B =
 -5.06   -8.84  -15.25   10.06  -20.99  -13.98   12.30    7.77  -11.77  -12.08   -0.12   13.96    1.35
  2.59    4.45   11.64  -10.50   22.06   15.73  -13.80   -9.23    6.67   12.59   -2.38  -14.20   -6.69
-10.20   -6.36  -12.85    9.75  -20.81  -14.49    7.37    4.15   -7.80   -9.89    1.15   10.32   -0.07
  2.28    7.72   11.22  -13.02   22.04   10.22  -14.40  -10.33    8.88   12.90   -3.20  -12.68   -1.06
  4.44    3.64   11.60  -11.15   19.08   11.10  -10.24   -6.59    8.36   10.88   -2.15  -13.73   -2.01
-10.40   -4.34  -10.74    9.85  -19.32  -15.82    8.06    1.72   -6.23  -10.07    0.82   15.46    4.92
 -6.85   -2.87  -12.01    7.63  -13.60  -10.97    5.12    4.05   -8.62   -6.42   -1.99    9.97   -0.11
Rows and columns are counted from 0.
(0, 0) -> -5.06
(5, 8) -> -6.23
(2, 4) -> -20.81
(6, 1) -> -2.87
(2, 3) -> 9.75
(4, 5) -> 11.10
(3, 7) -> -10.33
(1, 0) -> 2.59
(3, 10) -> -3.20
(1, 10) -> -2.38
(5, 1) -> -4.34
(4, 10) -> -2.15
(5, 3) -> 9.85
(1, 2) -> 11.64
(0, 10) -> -0.12
(1, 5) -> 15.73
(3, 4) -> 22.04
(3, 1) -> 7.72
(4, 1) -> 3.64
(3, 8) -> 8.88
(3, 2) -> 11.22
(4, 12) -> -2.01
(6, 7) -> 4.05
(2, 11) -> 10.32
(2, 0) -> -10.20
(3, 11) -> -12.68
(1, 9) -> 12.59
(4, 0) -> 4.44

M = -29  -50  -15  -76   36   26   -9  -65
M[-8] => -29
M[-7] => -50
M[6] => -9
M[-3] => 26

grid = (-94, -8, 24, -26, -66, 57, -95, -18, -95)
grid[0] => -94
grid[7] => -18
grid[2] => 24
grid[1] => -8
grid[8] => -95
grid[5] => 57

a =
array([-0.066, -0.126, -0.124,  0.023, -0.036, -0.099, -0.008,  0.096,
       -0.076,  0.075, -0.111,  0.181,  0.112])
a[0] => -0.066
a[1] => -0.126
a[12] => 0.112
a[8] => -0.076
a[3] => 0.023
a[5] => -0.099
a[2] => -0.124
a[11] => 0.181
a[6] => -0.008

x =
[[-670  624  541  536  407 -608  618]
 [ 344 -696 -958 -854 -519    7 -641]
 [ 290 -564 -722 -734 -528  436 -670]
 [-946  415  351  287  271 -455  433]
 [ 270 -809 -851 -901 -675  209 -670]
 [-725  573  127  237  456 -676  517]
 [-400  426  346  166  209 -577  480]]
x[-7, -7] -> -670
x[-5, -3] -> -528
x[-3, 6] -> -670
x[0, 2] -> 541
x[-6, 5] -> 7
x[4, 3] -> -901
x[:, -1] -> [618, -641, -670, 433, -670, 517, 480]
x[:, -6] -> [624, -696, -564, 415, -809, 573, 426]
x[-6, -3] -> -519
x[-1, -1] -> 480
x[-3, 0] -> 270
x[0, -3] -> 407
x[:, 3] -> [536, -854, -734, 287, -901, 237, 166]
x[-3, 5] -> 209
x[-4, -2] -> -455
x[-3, 2] -> -851
x[:, 4] -> [407, -519, -528, 271, -675, 456, 209]
x[-5, -1] -> -670
x[1, -1] -> -641
x[0, 1] -> 624
x[-4, 2] -> 351
x[2, -2] -> 436
x[4, 1] -> -809
